Below are the code and all the weights of a small trained network. Each question names an input and a class and asks about switching units off, where a switched-off unit gives its printed mean instead of its output.

import numpy as np


def w(rows, s, z=0):
    codes = np.array(rows[::2]) - 128.0
    scale = np.full(codes.shape[1], s)
    scale[-1] = z or s
    return codes * scale


def norm(h):
    return h / np.sqrt((h * h).mean(-1, keepdims=True) + 1e-5)


def f(y):
    return y / 2 * (1 + np.tanh(0.7978845608 * (y + 0.044715 * y**3)))


def log_softmax(a):
    a = a - a.max(-1, keepdims=True)
    return a - np.log(np.exp(a).sum(-1, keepdims=True))


def net(x, mask):
    res = np.array(x, float).reshape(1, 5) / 4 @ E
    u = 0
    for l in range(3):
        y = f(norm(res) @ A[l][:, :-1].T + A[l][:, -1])
        res = res + np.where(mask[u : u + 9], y, B[l][:, -1]) @ B[l][:, :-1]
        u += 9
    return log_softmax(norm(res)[-1] @ U[:, :-1].T + U[:, -1])


A, B = {}, {}
E = w([
[251,76,125,114,140],'x0',
[160,155,146,126,212],'x1',
[117,93,185,181,104],'x2',
[160,74,77,166,174],'x3',
[125,213,213,230,145],'x4',
],0.012)
A[0] = w([
[175,153,70,142,182,203],'L0N1',
[111,119,154,86,73,40],'L0N2',
[75,94,54,206,208,134],'L0N3',
[121,146,118,114,246,68],'L0N4',
[22,118,176,153,36,120],'L0N5',
[115,75,89,74,110,156],'L0N6',
[95,158,146,113,211,2],'L0N7',
[40,129,168,130,75,66],'L0N8',
[50,104,157,102,128,144],'L0N9',
],0.013,0.0069)
B[0] = w([
[74,148,153,229,157,254],'L0N1',
[91,172,113,12,179,132],'L0N2',
[84,106,225,118,122,208],'L0N3',
[57,112,121,141,175,180],'L0N4',
[84,227,163,204,75,249],'L0N5',
[101,56,80,79,153,241],'L0N6',
[102,120,140,64,174,137],'L0N7',
[81,220,89,181,82,187],'L0N8',
[77,194,132,93,183,180],'L0N9',
],0.011,0.0061)
A[1] = w([
[186,204,68,93,183,20],'L1N1',
[107,171,178,80,130,30],'L1N2',
[205,187,75,126,163,124],'L1N3',
[105,203,64,206,90,58],'L1N4',
[78,119,150,40,84,55],'L1N5',
[115,174,140,146,5,75],'L1N6',
[55,113,165,45,35,150],'L1N7',
[104,124,125,109,56,33],'L1N8',
[165,85,131,182,241,254],'L1N9',
],0.011,0.0045)
B[1] = w([
[41,153,211,205,85,122],'L1N1',
[118,123,100,146,189,133],'L1N2',
[81,147,191,150,111,132],'L1N3',
[53,254,183,172,30,182],'L1N4',
[105,217,51,112,206,146],'L1N5',
[33,210,179,194,136,179],'L1N6',
[56,178,99,158,207,183],'L1N7',
[87,225,167,156,179,126],'L1N8',
[108,118,207,87,71,253],'L1N9',
],0.011,0.0083)
A[2] = w([
[149,177,95,173,61,125],'L2N1',
[93,110,135,101,150,29],'L2N2',
[86,149,6,83,177,69],'L2N3',
[126,166,84,175,24,114],'L2N4',
[149,52,125,92,186,183],'L2N5',
[112,123,167,101,156,57],'L2N6',
[178,66,74,93,111,1],'L2N7',
[122,180,121,74,171,39],'L2N8',
[173,136,175,115,156,180],'L2N9',
],0.014,0.0029)
B[2] = w([
[6,160,71,88,98,192],'L2N1',
[106,149,76,78,196,154],'L2N2',
[205,116,124,134,203,246],'L2N3',
[12,233,122,64,134,210],'L2N4',
[48,124,132,132,80,254],'L2N5',
[106,153,144,114,167,161],'L2N6',
[115,51,102,51,47,199],'L2N7',
[154,178,92,113,203,161],'L2N8',
[137,178,169,148,112,169],'L2N9',
],0.011,0.0055)
U = w([
[160,37,98,64,43,136],'0',
[192,128,251,194,65,110],'1',
[112,165,28,44,202,150],'2',
[100,37,59,74,119,144],'3',
[246,161,87,184,62,43],'4',
[217,173,27,204,51,7],'5',
[9,251,163,157,115,196],'6',
],0.015,0.011)

Each question gives the input, the list of numbers given to net, and the class t.
The units are the neurons (one row each of A and B). Each row of codes is followed by its name. A weight is (code - 128) times the scale printed after its matrix; where a second scale follows, it is the last column's (A, B and U).
mask holds one flag per neuron, layer by layer. A switched-off neuron (its flag False) gives its mean, the last column of its row in B, instead of its output. The means were averaged over made-up inputs and are rounded, as every weight is.
A unit's drop is (log p(t) with every unit on - log p(t) with that unit switched off) / (log p(t) with every unit on - log p(t) with every unit switched off).
most important unit: the unit with the biggest drop
top k neurons: the k neurons with the biggest drops, biggest first
k most important neurons of layer l: the k neurons of layer l with the biggest drops, biggest first
drop of u: that unit's drop, to one decimal
input [7,-4,4,2,8], class 1: top 3 neurons	[L0N5, L0N8, L1N4]
input [6,-1,-1,-7,-7], class 2: 2 most important neurons of layer 1	[L1N5, L1N7]
input [1,5,5,5,-6], class 3: most important unit	L0N6
input [5,-4,8,-7,-5], class 2: 2 most important neurons of layer 1	[L1N5, L1N4]
input [-6,-6,-7,-5,-7], class 2: 3 most important neurons of layer 0	[L0N6, L0N1, L0N2]
input [4,3,-7,7,-3], class 3: top 2 neurons	[L0N5, L1N4]
input [1,1,1,-1,-4], class 0: 2 most important neurons of layer 0	[L0N5, L0N3]
input [6,-4,8,2,3], class 1: top 2 neurons	[L0N8, L0N5]
input [6,0,6,-6,0], class 1: top 3 neurons	[L0N8, L1N4, L0N5]
input [5,-4,4,5,8], class 1: top 2 neurons	[L0N5, L0N8]
input [2,-3,-3,5,0], class 0: 2 most important neurons of layer 0	[L0N5, L0N6]
input [0,1,4,5,-2], class 3: 2 most important neurons of layer 0	[L0N5, L0N6]
input [-2,-7,-2,4,-5], class 2: top 2 neurons	[L1N7, L1N5]
input [2,3,-3,7,-2], class 3: 2 most important neurons of layer 1	[L1N4, L1N6]
input [-1,3,5,0,-3], class 2: most important unit	L0N1
input [-5,1,-2,7,5], class 1: top 2 neurons	[L0N3, L2N4]
input [7,0,-3,-3,-3], class 0: drop of L0N8	0.0
input [5,1,1,6,-2], class 0: drop of L0N5	0.2
input [4,3,-7,5,-6], class 3: drop of L0N1	0.1
input [4,2,-1,2,1], class 1: most important unit	L0N5
